Below is a small trained network, with its code and all its weights. Each question gives an input and a target symbol and asks what happens when units are switched off, that is, made to give their printed mean instead of their output.

import numpy as np


def w(rows, s, z=0):
    codes = np.array(rows[::2]) - 128.0
    scale = np.full(codes.shape[1], s)
    scale[-1] = z or s
    return codes * scale


def norm(h):
    return h / np.sqrt((h * h).mean(-1, keepdims=True) + 1e-5)


def f(y):
    return y / 2 * (1 + np.tanh(0.7978845608 * (y + 0.044715 * y**3)))


def softmax(a):
    e = np.exp(a - a.max(-1, keepdims=True))
    return e / e.sum(-1, keepdims=True)


def log_softmax(a):
    a = a - a.max(-1, keepdims=True)
    return a - np.log(np.exp(a).sum(-1, keepdims=True))


def net(x, mask):
    ids = ['ΔΘΞΣΦγζμπψω'.index(c) for c in x.split()]
    T = len(ids)
    res = E[ids] + P[:T]
    r = norm(res)
    for j in range(3):
        rows = slice(3 * j, 3 * j + 3)
        q, k, v = (r @ M[0][rows].T for M in (Q, K, V))
        z = softmax(np.where(np.tri(T) > 0, q @ k.T / 3**0.5, -1e9)) @ v
        o = O[0][rows]
        res = res + np.where(mask[j], z, o[:, -1]) @ o[:, :-1]
    y = f(norm(res) @ A[0][:, :-1].T + A[0][:, -1])
    res = res + np.where(mask[3:15], y, B[0][:, -1]) @ B[0][:, :-1]
    return log_softmax(norm(res)[-1] @ U[:, :-1].T + U[:, -1])


Q, K, V, O, A, B = {}, {}, {}, {}, {}, {}
E = w([
[191,114,92],'Δ',
[189,120,76],'Θ',
[142,141,94],'Ξ',
[99,176,76],'Σ',
[82,200,60],'Φ',
[104,166,89],'γ',
[34,140,32],'ζ',
[104,123,68],'μ',
[143,37,70],'π',
[174,241,169],'ψ',
[179,53,251],'ω',
],0.016)
P = w([
[138,164,2],'0',
[112,171,23],'1',
[111,158,46],'2',
[86,166,69],'3',
[81,155,105],'4',
[59,149,139],'5',
[53,158,147],'6',
[31,162,158],'7',
],0.009)
Q[0] = w([
[114,40,252],'H0',
[95,150,78],'H0',
[148,79,206],'H0',
[65,76,162],'H1',
[127,132,60],'H1',
[78,141,90],'H1',
[90,135,125],'H2',
[71,56,118],'H2',
[152,13,98],'H2',
],0.018)
K[0] = w([
[187,156,52],'H0',
[160,86,209],'H0',
[169,148,49],'H0',
[67,154,101],'H1',
[159,163,103],'H1',
[90,132,48],'H1',
[139,95,112],'H2',
[178,84,252],'H2',
[102,113,213],'H2',
],0.018)
V[0] = w([
[190,45,136],'H0',
[204,113,139],'H0',
[236,248,199],'H0',
[160,106,117],'H1',
[115,189,90],'H1',
[88,120,5],'H1',
[37,162,56],'H2',
[142,41,80],'H2',
[181,222,82],'H2',
],0.012)
O[0] = w([
[56,102,253,108],'H0',
[138,129,201,120],'H0',
[234,165,177,119],'H0',
[108,114,125,136],'H1',
[126,67,154,188],'H1',
[211,92,151,253],'H1',
[116,86,71,196],'H2',
[124,5,157,158],'H2',
[193,119,116,204],'H2',
],0.012,0.011)
A[0] = w([
[195,185,106,200],'N0',
[129,138,125,76],'N1',
[123,120,119,68],'N2',
[147,129,77,48],'N3',
[138,150,201,250],'N4',
[167,170,192,126],'N5',
[82,118,66,120],'N6',
[136,125,132,71],'N7',
[102,49,114,167],'N8',
[116,149,174,104],'N9',
[108,79,250,178],'N10',
[169,80,240,116],'N11',
],0.019,0.011)
B[0] = w([
[93,169,193,215],'N0',
[120,94,105,113],'N1',
[119,98,122,114],'N2',
[138,156,97,143],'N3',
[7,215,124,232],'N4',
[111,147,107,166],'N5',
[114,121,179,167],'N6',
[130,86,77,114],'N7',
[115,146,207,225],'N8',
[139,132,143,140],'N9',
[59,203,120,252],'N10',
[62,177,144,229],'N11',
],0.012,0.011)
U = w([
[104,143,192,139],'Δ',
[157,106,247,47],'Θ',
[167,92,193,112],'Ξ',
[138,133,115,75],'Σ',
[133,152,83,53],'Φ',
[134,135,112,252],'γ',
[53,85,37,48],'ζ',
[115,68,123,188],'μ',
[69,22,205,76],'π',
[206,221,176,55],'ψ',
[52,184,118,230],'ω',
],0.014,0.0035)

Each question gives the input, a string of symbols that net reads in full, and the target symbol t.
The units are the heads (3 rows each of Q, K, V and O) and the neurons (one row each of A and B). Each row of codes is followed by its name. A weight is (code - 128) times the scale printed after its matrix; where a second scale follows, it is the last column's (O, A, B and U).
mask holds one flag per unit, heads first, then neurons. A switched-off unit (its flag False) gives its mean, the last column of its rows in O or B, instead of its output. The means were averaged over made-up inputs and are rounded, as every weight is.
A unit's drop is (log p(t) with every unit on - log p(t) with that unit switched off) / (log p(t) with every unit on - log p(t) with every unit switched off).
The circuit of an input: a set's keep is (log p(t) with only the set's units on - log p(t) with every unit switched off) / (log p(t) with every unit on - log p(t) with every unit switched off). Starting from the 12 units with the biggest drops (on a tie, the unit counted first), units are removed one at a time, each time the one whose removal leaves the highest keep (on an exact tie, the one counted first), for as long as the keep stays at least 0.8.
circuit, biggest first: the units of the circuit, biggest drop first
unit that matters most: the unit with the biggest drop
top k neurons: the k neurons with the biggest drops, biggest first
heads that matter: for each layer, one digit per head in row order, 1 if its drop is at least 0.15 and else 0, layers parted by /
drop when u is switched off: that unit's drop, to one decimal
input ψ ψ ζ ψ Θ, target ψ: unit that matters most	N0
input ψ ψ ζ, target ψ: heads that matter	000
input Ξ π ψ Φ, target ψ: heads that matter	100
input Θ μ ζ Ξ ζ Δ, target ζ: heads that matter	100
input π Θ Δ, target π: circuit, biggest first	H0, N4
input Ξ μ ψ Ξ ζ ζ, target ζ: circuit, biggest first	H0, N4
input π Ξ ζ, target π: heads that matter	001
input ζ Ξ Ξ Σ ζ ζ Ξ, target ζ: heads that matter	100
input Ξ ω γ Ξ ω, target ω: heads that matter	001
input Θ Θ Θ, target Θ: top 2 neurons	N10, N4
input Θ Θ π Θ Σ, target π: top 2 neurons	N8, N6
input γ γ μ Θ γ μ π ζ, target π: heads that matter	000
input ψ Ξ Ξ Φ π μ, target π: heads that matter	000
input ζ ψ γ, target ψ: circuit, biggest first	H0
input Θ Θ ζ γ, target ζ: drop when H0 is switched off	2.2
input Φ Φ Θ Θ ψ Δ, target ψ: drop when H0 is switched off	0.1
input Θ Θ Ξ Θ μ ψ π Θ, target ψ: drop when N4 is switched off	-0.2
